Below are the code and all the weights of a small trained network. Each question names an input and a target symbol and asks about switching units off, where a switched-off unit gives its printed mean instead of its output.

import numpy as np


def w(rows, s, z=0):
    codes = np.array(rows[::2]) - 128.0
    scale = np.full(codes.shape[1], s)
    scale[-1] = z or s
    return codes * scale


def norm(h):
    return h / np.sqrt((h * h).mean(-1, keepdims=True) + 1e-5)


def f(y):
    return np.maximum(y, 0)


def softmax(a):
    e = np.exp(a - a.max(-1, keepdims=True))
    return e / e.sum(-1, keepdims=True)


def log_softmax(a):
    a = a - a.max(-1, keepdims=True)
    return a - np.log(np.exp(a).sum(-1, keepdims=True))


def net(x, mask):
    ids = ['αδεζηθλμσφω'.index(c) for c in x.split()]
    T = len(ids)
    res = E[ids] + P[:T]
    u = 0
    for l in range(2):
        r = norm(res)
        for j in range(2):
            rows = slice(2 * j, 2 * j + 2)
            q, k, v = (r @ M[l][rows].T for M in (Q, K, V))
            z = softmax(np.where(np.tri(T) > 0, q @ k.T / 2**0.5, -1e9)) @ v
            o = O[l][rows]
            res = res + np.where(mask[u + j], z, o[:, -1]) @ o[:, :-1]
        u += 2
        y = f(norm(res) @ A[l][:, :-1].T + A[l][:, -1])
        res = res + np.where(mask[u : u + 8], y, B[l][:, -1]) @ B[l][:, :-1]
        u += 8
    return log_softmax(norm(res)[-1] @ U[:, :-1].T + U[:, -1])


Q, K, V, O, A, B = {}, {}, {}, {}, {}, {}
E = w([
[97,108,67,158],'α',
[165,62,113,125],'δ',
[66,32,130,88],'ε',
[148,137,127,91],'ζ',
[54,210,19,71],'η',
[85,131,78,118],'θ',
[103,94,99,28],'λ',
[149,72,116,139],'μ',
[135,74,100,165],'σ',
[226,127,4,114],'φ',
[78,160,184,153],'ω',
],0.024)
P = w([
[153,101,3,60],'0',
[142,109,40,104],'1',
[145,126,60,122],'2',
[152,142,73,137],'3',
[153,151,85,136],'4',
[150,159,96,131],'5',
[149,163,105,130],'6',
[151,169,112,130],'7',
[147,171,119,125],'8',
[145,176,124,125],'9',
[139,176,128,117],'10',
],0.0068)
Q[0] = w([
[111,124,177,13],'L0H0',
[16,198,223,180],'L0H0',
[66,132,39,2],'L0H1',
[133,218,43,240],'L0H1',
],0.0063)
K[0] = w([
[168,157,117,65],'L0H0',
[100,180,231,178],'L0H0',
[59,235,120,10],'L0H1',
[103,143,2,172],'L0H1',
],0.0085)
V[0] = w([
[173,188,207,67],'L0H0',
[148,230,99,100],'L0H0',
[99,69,86,191],'L0H1',
[2,192,135,86],'L0H1',
],0.006)
O[0] = w([
[195,232,142,158,3],'L0H0',
[39,161,70,152,149],'L0H0',
[3,99,171,167,130],'L0H1',
[74,116,77,120,48],'L0H1',
],0.0083,0.0027)
A[0] = w([
[134,110,98,98,140],'L0N0',
[83,140,185,120,185],'L0N1',
[170,77,156,132,149],'L0N2',
[125,87,123,231,90],'L0N3',
[155,96,255,145,106],'L0N4',
[162,175,134,110,147],'L0N5',
[30,127,195,142,253],'L0N6',
[163,85,130,104,127],'L0N7',
],0.018,0.0035)
B[0] = w([
[100,99,79,136,254],'L0N0',
[217,162,8,61,137],'L0N1',
[72,83,110,131,233],'L0N2',
[87,130,78,89,235],'L0N3',
[27,176,255,122,180],'L0N4',
[80,152,151,160,225],'L0N5',
[151,206,242,143,180],'L0N6',
[52,136,74,169,249],'L0N7',
],0.0095,0.0065)
Q[1] = w([
[126,149,74,212],'L1H0',
[109,243,178,1],'L1H0',
[152,195,182,183],'L1H1',
[98,187,133,134],'L1H1',
],0.0078)
K[1] = w([
[129,174,58,240],'L1H0',
[124,100,1,250],'L1H0',
[46,215,183,183],'L1H1',
[175,153,124,68],'L1H1',
],0.0076)
V[1] = w([
[115,120,138,156],'L1H0',
[167,22,173,154],'L1H0',
[201,2,142,72],'L1H1',
[30,147,45,135],'L1H1',
],0.0072)
O[1] = w([
[43,250,85,90,127],'L1H0',
[219,231,92,94,78],'L1H0',
[68,3,73,181,94],'L1H1',
[61,186,184,137,247],'L1H1',
],0.006,0.011)
A[1] = w([
[206,135,60,119,254],'L1N0',
[81,111,95,56,173],'L1N1',
[140,155,253,160,163],'L1N2',
[216,107,127,129,30],'L1N3',
[26,210,123,145,93],'L1N4',
[146,203,116,125,136],'L1N5',
[65,87,140,154,78],'L1N6',
[142,44,109,52,172],'L1N7',
],0.014,0.0036)
B[1] = w([
[189,184,242,254,138],'L1N0',
[210,120,98,109,199],'L1N1',
[175,201,52,5,143],'L1N2',
[129,75,243,85,128],'L1N3',
[121,80,133,163,249],'L1N4',
[128,109,194,141,154],'L1N5',
[227,94,178,72,180],'L1N6',
[200,254,160,184,147],'L1N7',
],0.009,0.018)
U = w([
[147,42,72,116,149],'α',
[143,147,135,126,102],'δ',
[248,95,211,53,107],'ε',
[170,136,141,119,100],'ζ',
[62,187,45,125,118],'η',
[45,165,223,176,99],'θ',
[206,153,81,39,158],'λ',
[141,150,131,130,104],'μ',
[102,66,208,237,72],'σ',
[182,174,124,215,186],'φ',
[148,190,190,57,255],'ω',
],0.015,0.0082)

Each question gives the input, a string of symbols that net reads in full, and the target symbol t.
The units are the heads (2 rows each of Q, K, V and O) and the neurons (one row each of A and B). Each row of codes is followed by its name. A weight is (code - 128) times the scale printed after its matrix; where a second scale follows, it is the last column's (O, A, B and U).
mask holds one flag per unit, layer by layer, with each layer's heads first. A switched-off unit (its flag False) gives its mean, the last column of its rows in O or B, instead of its output. The means were averaged over made-up inputs and are rounded, as every weight is.
A unit's drop is (log p(t) with every unit on - log p(t) with that unit switched off) / (log p(t) with every unit on - log p(t) with every unit switched off).
The circuit of an input: a set's keep is (log p(t) with only the set's units on - log p(t) with every unit switched off) / (log p(t) with every unit on - log p(t) with every unit switched off). Starting from the 12 units with the biggest drops (on a tie, the unit counted first), units are removed one at a time, each time the one whose removal leaves the highest keep (on an exact tie, the one counted first), for as long as the keep stays at least 0.8.
circuit, biggest first: the units of the circuit, biggest drop first
unit that matters most: the unit with the biggest drop
k most important neurons: the k neurons with the biggest drops, biggest first
k most important neurons of layer l: the k neurons of layer l with the biggest drops, biggest first
which heads matter: for each layer, one digit per head in row order, 1 if its drop is at least 0.15 and else 0, layers parted by /
drop of u: that unit's drop, to one decimal
input α σ θ ω μ μ σ δ μ ζ σ, target θ: which heads matter => 01 / 00
input α ζ ζ ζ ζ ω ζ μ σ, target α: circuit, biggest first => [L0N3]
input δ θ ζ λ η θ η η ζ, target σ: which heads matter => 11 / 00
input μ μ μ η μ ζ ζ, target σ: which heads matter => 00 / 00
input μ σ σ ε μ ζ λ μ, target θ: which heads matter => 01 / 00
input δ λ σ θ μ α σ θ ζ, target α: 2 most important neurons of layer 0 => [L0N6; L0N4]
input λ ζ ζ λ, target λ: 2 most important neurons of layer 1 => [L1N7; L1N4]
input θ ζ σ θ, target σ: which heads matter => 01 / 01
input δ ζ η φ ζ θ, target α: 2 most important neurons => [L0N4; L0N5]
input η θ μ σ ζ α ζ λ η θ, target σ: 3 most important neurons of layer 0 => [L0N6; L0N3; L0N4]
input δ σ φ ζ ζ δ ζ μ δ δ ε, target ε: which heads matter => 01 / 00
input μ μ ζ δ α, target α: which heads matter => 11 / 00
input ζ λ θ ζ ω ζ ζ θ μ φ, target φ: which heads matter => 00 / 00
input ζ φ ζ θ σ, target α: 2 most important neurons of layer 0 => [L0N3; L0N4]
input ζ φ δ μ μ λ θ ω, target ω: unit that matters most => L1N2
input ζ σ μ φ φ α, target α: 2 most important neurons => [L0N3; L0N4]
input ζ ζ ε μ ω ζ ε σ σ σ, target θ: drop of L0N3 => 0.2
input θ ζ η μ, target α: drop of L0N6 => 0.0
input ζ μ ζ ζ η λ σ μ η α μ, target θ: drop of L0H1 => 0.9
input μ λ λ σ ζ ζ ζ, target θ: unit that matters most => L0H0
